Below are the code and all the weights of a small trained network. Each question names an input and a target symbol and asks about switching units off, where a switched-off unit gives its printed mean instead of its output.

import numpy as np


def w(rows, s, z=0):
    codes = np.array(rows[::2]) - 128.0
    scale = np.full(codes.shape[1], s)
    scale[-1] = z or s
    return codes * scale


def norm(h):
    return h / np.sqrt((h * h).mean(-1, keepdims=True) + 1e-5)


def f(y):
    return np.maximum(y, 0)


def softmax(a):
    e = np.exp(a - a.max(-1, keepdims=True))
    return e / e.sum(-1, keepdims=True)


def log_softmax(a):
    a = a - a.max(-1, keepdims=True)
    return a - np.log(np.exp(a).sum(-1, keepdims=True))


def net(x, mask):
    ids = ['Ξαδεζημπτφ'.index(c) for c in x.split()]
    T = len(ids)
    res = E[ids] + P[:T]
    u = 0
    for l in range(3):
        r = norm(res)
        for j in range(2):
            rows = slice(2 * j, 2 * j + 2)
            q, k, v = (r @ M[l][rows].T for M in (Q, K, V))
            z = softmax(np.where(np.tri(T) > 0, q @ k.T / 2**0.5, -1e9)) @ v
            o = O[l][rows]
            res = res + np.where(mask[u + j], z, o[:, -1]) @ o[:, :-1]
        u += 2
        y = f(norm(res) @ A[l][:, :-1].T + A[l][:, -1])
        res = res + np.where(mask[u : u + 4], y, B[l][:, -1]) @ B[l][:, :-1]
        u += 4
    return log_softmax(norm(res)[-1] @ U[:, :-1].T + U[:, -1])


Q, K, V, O, A, B = {}, {}, {}, {}, {}, {}
E = w([
[100,120,119,165,99,136,151,200],'Ξ',
[150,129,202,172,101,124,139,57],'α',
[204,17,151,71,173,116,221,173],'δ',
[175,167,202,102,137,180,68,112],'ε',
[134,218,181,9,134,115,133,152],'ζ',
[142,74,175,88,137,223,126,171],'η',
[149,50,54,220,108,161,118,147],'μ',
[166,138,127,90,163,111,152,139],'π',
[86,90,89,107,210,107,111,195],'τ',
[185,116,236,98,84,249,126,76],'φ',
],0.021)
P = w([
[116,112,166,153,100,2,114,153],'0',
[116,133,156,142,115,18,96,143],'1',
[113,151,143,119,127,40,69,142],'2',
[109,164,143,110,131,63,65,129],'3',
[112,179,139,83,146,64,95,132],'4',
[117,193,137,74,158,87,104,134],'5',
[116,213,132,46,166,84,128,139],'6',
[126,187,139,52,166,105,114,107],'7',
[128,192,133,53,180,119,131,118],'8',
[125,187,135,60,185,114,146,130],'9',
[132,222,158,46,159,109,133,127],'10',
],0.0059)
Q[0] = w([
[73,177,149,49,110,118,88,200],'0.h0',
[112,137,57,255,40,71,134,55],'0.h0',
[101,132,42,88,67,186,138,21],'0.h1',
[160,51,157,119,82,197,145,227],'0.h1',
],0.0063)
K[0] = w([
[108,173,56,56,205,157,107,197],'0.h0',
[72,116,142,237,154,49,103,106],'0.h0',
[124,2,113,179,114,141,99,123],'0.h1',
[97,115,100,104,199,114,77,132],'0.h1',
],0.0079)
V[0] = w([
[253,210,184,182,13,251,178,128],'0.h0',
[211,187,41,31,52,132,109,206],'0.h0',
[47,127,133,35,26,142,104,95],'0.h1',
[142,222,157,49,43,111,159,129],'0.h1',
],0.0038)
O[0] = w([
[46,150,150,167,204,141,207,119,226],'0.h0',
[165,51,148,254,127,194,161,96,93],'0.h0',
[139,138,215,68,118,147,100,147,119],'0.h1',
[168,109,142,35,104,64,85,120,251],'0.h1',
],0.0086,0.0026)
A[0] = w([
[122,150,79,74,213,149,131,200,144],'0.n0',
[196,221,58,215,254,7,103,90,102],'0.n1',
[151,99,59,189,176,72,129,146,114],'0.n2',
[97,185,139,219,32,110,168,70,251],'0.n3',
],0.0053,0.0021)
B[0] = w([
[142,225,197,45,166,172,18,62,220],'0.n0',
[147,78,132,172,2,40,133,58,241],'0.n1',
[73,216,32,89,85,193,197,113,195],'0.n2',
[108,141,118,10,103,63,188,161,253],'0.n3',
],0.0075,0.0036)
Q[1] = w([
[214,180,185,157,113,84,152,50],'1.h0',
[159,49,209,22,149,122,73,122],'1.h0',
[157,232,115,85,64,39,76,18],'1.h1',
[157,61,87,254,174,157,158,175],'1.h1',
],0.0071)
K[1] = w([
[184,111,109,91,183,123,184,110],'1.h0',
[172,123,193,23,130,155,138,127],'1.h0',
[146,149,70,50,117,80,73,134],'1.h1',
[75,73,112,254,78,167,136,120],'1.h1',
],0.0092)
V[1] = w([
[116,73,134,134,248,117,175,225],'1.h0',
[91,158,109,169,58,145,107,173],'1.h0',
[162,112,165,184,142,102,161,75],'1.h1',
[112,124,140,135,254,101,113,96],'1.h1',
],0.0081)
O[1] = w([
[133,41,138,62,143,140,147,109,27],'1.h0',
[124,199,186,95,144,84,123,128,1],'1.h0',
[254,162,214,93,212,197,130,114,49],'1.h1',
[178,85,58,207,104,145,63,102,107],'1.h1',
],0.0065,0.0038)
A[1] = w([
[206,162,99,206,57,199,34,235,252],'1.n0',
[186,120,145,135,38,44,144,79,111],'1.n1',
[44,159,55,132,60,120,51,167,155],'1.n2',
[188,60,244,53,68,226,75,253,167],'1.n3',
],0.0045,0.0018)
B[1] = w([
[63,116,100,82,156,53,201,76,176],'1.n0',
[138,140,43,111,100,125,69,103,248],'1.n1',
[155,81,132,11,184,158,152,127,202],'1.n2',
[118,187,92,120,58,89,89,138,252],'1.n3',
],0.012,0.0044)
Q[2] = w([
[175,103,183,176,79,126,61,110],'2.h0',
[60,43,182,253,187,132,192,179],'2.h0',
[87,190,3,9,119,124,94,186],'2.h1',
[24,132,159,87,131,115,169,20],'2.h1',
],0.0065)
K[2] = w([
[100,184,116,87,95,75,109,174],'2.h0',
[120,137,141,187,142,32,123,255],'2.h0',
[147,83,120,74,225,192,110,138],'2.h1',
[164,180,146,78,204,111,148,53],'2.h1',
],0.0075)
V[2] = w([
[72,108,73,94,254,63,123,185],'2.h0',
[188,72,84,125,199,42,93,129],'2.h0',
[41,117,72,185,63,133,104,95],'2.h1',
[130,169,169,176,13,106,136,128],'2.h1',
],0.0093)
O[2] = w([
[150,151,179,45,188,91,53,132,3],'2.h0',
[215,133,91,71,174,133,129,174,136],'2.h0',
[42,207,49,151,193,198,151,201,34],'2.h1',
[163,181,164,115,182,149,190,250,144],'2.h1',
],0.012,0.0022)
A[2] = w([
[165,235,227,216,122,118,49,133,170],'2.n0',
[249,94,151,1,198,74,218,161,253],'2.n1',
[170,75,67,255,105,235,197,155,171],'2.n2',
[213,179,25,76,155,73,37,149,149],'2.n3',
],0.0056,0.0015)
B[2] = w([
[101,34,150,171,217,90,102,125,173],'2.n0',
[144,64,96,133,104,147,107,127,253],'2.n1',
[55,158,146,220,88,168,134,103,150],'2.n2',
[152,173,118,246,147,153,126,87,238],'2.n3',
],0.013,0.0066)
U = w([
[52,133,196,12,88,158,144,190,193],'Ξ',
[194,169,202,161,96,3,156,163,203],'α',
[177,68,144,94,109,167,77,56,129],'δ',
[131,56,180,216,207,107,88,151,100],'ε',
[202,232,215,104,135,154,54,183,2],'ζ',
[66,161,141,179,53,254,108,194,114],'η',
[78,209,52,76,215,153,221,128,104],'μ',
[212,206,28,221,71,179,92,157,143],'π',
[45,165,44,135,147,86,15,94,147],'τ',
[78,150,188,221,116,186,193,110,150],'φ',
],0.0096,0.0045)

Each question gives the input, a string of symbols that net reads in full, and the target symbol t.
The units are the heads (2 rows each of Q, K, V and O) and the neurons (one row each of A and B). Each row of codes is followed by its name. A weight is (code - 128) times the scale printed after its matrix; where a second scale follows, it is the last column's (O, A, B and U).
mask holds one flag per unit, layer by layer, with each layer's heads first. A switched-off unit (its flag False) gives its mean, the last column of its rows in O or B, instead of its output. The means were averaged over made-up inputs and are rounded, as every weight is.
A unit's drop is (log p(t) with every unit on - log p(t) with that unit switched off) / (log p(t) with every unit on - log p(t) with every unit switched off).
The circuit of an input: a set's keep is (log p(t) with only the set's units on - log p(t) with every unit switched off) / (log p(t) with every unit on - log p(t) with every unit switched off). Starting from the 12 units with the biggest drops (on a tie, the unit counted first), units are removed one at a time, each time the one whose removal leaves the highest keep (on an exact tie, the one counted first), for as long as the keep stays at least 0.8.
units of the circuit, in order: the units of the circuit, biggest drop first
top k neurons: the k neurons with the biggest drops, biggest first
top k neurons in layer l: the k neurons of layer l with the biggest drops, biggest first
which heads matter: for each layer, one digit per head in row order, 1 if its drop is at least 0.15 and else 0, layers parted by /
input μ ζ η α π α, target π: top 2 neurons in layer 1 => 1.n1, 1.n3
input ζ ζ π α ζ φ ζ π α π μ, target φ: which heads matter => 10 / 10 / 10
input ε α ζ τ π α η, target τ: units of the circuit, in order => 1.n3, 2.h1
input δ α ζ α ζ ζ ε, target α: top neuron in layer 2 => 2.n1
input π α α Ξ ζ, target α: units of the circuit, in order => 2.h1, 0.h0, 1.n1, 0.n1
input τ α δ π α Ξ η ζ ζ μ, target δ: units of the circuit, in order => 2.h1, 1.h1
input ε α τ η μ Ξ, target τ: units of the circuit, in order => 1.n2, 2.h1
input ζ Ξ ζ ζ α η, target Ξ: which heads matter => 10 / 00 / 11
input ζ α ζ, target ζ: units of the circuit, in order => 2.h1, 0.h0, 0.n3
input α π α ε δ μ α α α α, target δ: top 2 neurons in layer 2 => 2.n1, 2.n3
input ζ τ μ, target δ: top 2 neurons => 1.n2, 1.n1
input ζ Ξ φ α φ α Ξ η δ η τ, target δ: which heads matter => 00 / 00 / 01
input α η ζ π α π η, target π: units of the circuit, in order => 1.n3, 2.n3
input ε α α ζ ζ π μ α μ, target μ: units of the circuit, in order => 0.n2, 1.n2, 0.h0
input τ α Ξ α α ζ α φ, target η: units of the circuit, in order => 2.h1
input α α η ζ Ξ ζ α π ζ, target π: which heads matter => 10 / 11 / 10
input μ Ξ α α Ξ ζ μ, target τ: top 3 neurons => 1.n2, 0.n0, 0.n3
input η α μ π α ε τ π α α, target τ: units of the circuit, in order => 0.h0, 0.n0, 1.n1, 1.h1
input η α α π μ α α η, target η: top 3 neurons => 1.n2, 0.n1, 1.n3
input ε τ μ α ζ α α ζ, target τ: units of the circuit, in order => 1.n2, 2.h1
input π η α π π ε φ, target φ: units of the circuit, in order => 2.h0
input ε ε τ Ξ ε η π ε μ α ε, target τ: top 2 neurons => 1.n0, 1.n3
input Ξ φ π, target φ: which heads matter => 00 / 00 / 10
input π ε α μ, target μ: which heads matter => 01 / 00 / 00
input π φ α α α ε φ α π α μ, target φ: units of the circuit, in order => 2.h0, 2.n2
input δ μ α ζ π ζ ε Ξ ζ α ζ, target δ: top 2 neurons in layer 0 => 0.n1, 0.n3
input α α ε α δ α, target δ: which heads matter => 10 / 11 / 00
input δ π π ζ α α π α ε, target π: top neuron => 1.n3
input α μ η ε α η α τ ζ, target δ: units of the circuit, in order => 2.h1, 0.h0
